Each row has a name. Each piece below is followed by the name of the row it came from, unless a question asks for something else. Each question is about the rows just above it. Places in a row count from 1.

[-1.94  2.84 -3.26 -2.36 -4.78  0.96  1.93 -0.88 -3.73 -4.13] -> Fase
[-2.51 -2.51 -2.51 -2.51  0.88 -1.12 -1.46  0.88 -1.56 -9.11] -> fega
[-3.53 -2.51 -3.22 -0.45  0.88 -3.53 -3.53 -3.43 -1.56  3.52] -> Nagaf
find: [-1.94  2.84 -3.26 -2.36] : Fase
[-3.53 -3.53 -3.43 -1.56] is in which row? : Nagaf
The value that Nagaf holds more than once: : [-3.53]
At which places does fega hold [-2.51]? : 1 2 3 4
Places of [0.88] in row fega: : 5 8
[-2.51 -2.51 -2.51 -2.51  0.88 -1.12 -1.46  0.88 -1.56 -9.11] is in which row? : fega

[-0.97 -1.04 -1.03  1.45 -0.60  1.28  1.30 -0.97  1.57 -0.77 -0.75  1.45
 -0.80  0.64  1.60  0.72  1.57  1.63 -0.81 -0.83  1.45  0.64]  gok
[-0.48 -0.36 -0.85  3.15 -2.42  2.53  2.57 -2.28  3.58 -1.28 -1.74  3.17
 -2.53 -0.25  3.47 -0.36  3.31  3.83 -1.14 -1.91  3.16  0.03]  deve
[-4.78 -5.78 -3.51  6.90  6.61 -2.21 -2.25  3.36 -4.88  0.30  2.41 -3.93
  5.69  5.69  6.90  6.15  6.88  6.55 -4.49 -3.33  6.25  0.10]  Vulel
[-3.81 -5.78 -3.51 -3.84  6.61 -2.21 -2.25  3.36 -4.88  0.30  2.41 -3.93
  5.69  5.69 -4.16  6.70 -3.70 -3.81 -0.67  2.68 -3.81  0.01]  tur
Places of [-0.36] in row deve: : 2 16
Repeated in deve: : [-0.36]
Where do [-4.78 -5.78 -3.51  6.90  6.61 -2.21 -2.25  3.36 -4.88  0.30  2.41 -3.93
  5.69  5.69  6.90  6.15  6.88  6.55 -4.49 -3.33  6.25  0.10] appear? : Vulel
[ 1.63 -0.81 -0.83] is in which row? : gok
At which places does tur hold [-3.81]? : 1 18 21
After [-1.14 -1.91], its row goes on with : [3.16 0.03]
Which row holds [-0.97 -1.04 -1.03  1.45 -0.60  1.28  1.30 -0.97  1.57 -0.77 -0.75  1.45
 -0.80  0.64  1.60  0.72  1.57  1.63 -0.81 -0.83  1.45  0.64]? : gok

[-5.73  3.82 -4.37 -3.95  7.13 -3.65] -> bozuv
[ 6.65 -4.28  2.88  4.80 -2.74  5.72] -> vek
[-4.39  2.41 -4.00 -3.10  6.09 -2.56] -> Vub
[ 3.27 -2.75 -0.70 -2.99  6.20 -2.49] -> niz
[ 5.69 -1.82  4.17  4.28 -3.45  4.30] -> Per
[ 4.17 -1.82  5.69 -4.50  7.92 -4.33] -> nal
[ 2.62 -0.04  2.96  2.04 -2.74  1.54] -> lebo
[ 4.26 -1.29  3.28  3.24 -2.77  3.17] -> sozan
[-5.82  3.86 -4.40 -4.02  7.11 -3.74] -> Meke
[ 2.62 -0.04  3.61  2.04 -2.74  1.54] -> poz
[ 3.27 -2.75 -0.70  2.47  2.80  4.06] -> gado
Every place of [-2.74] in vek: : 5
Which row holds [ 2.62 -0.04  2.96]? : lebo
The row with [2.80 4.06] is : gado
find: [ 5.69 -1.82  4.17] : Per

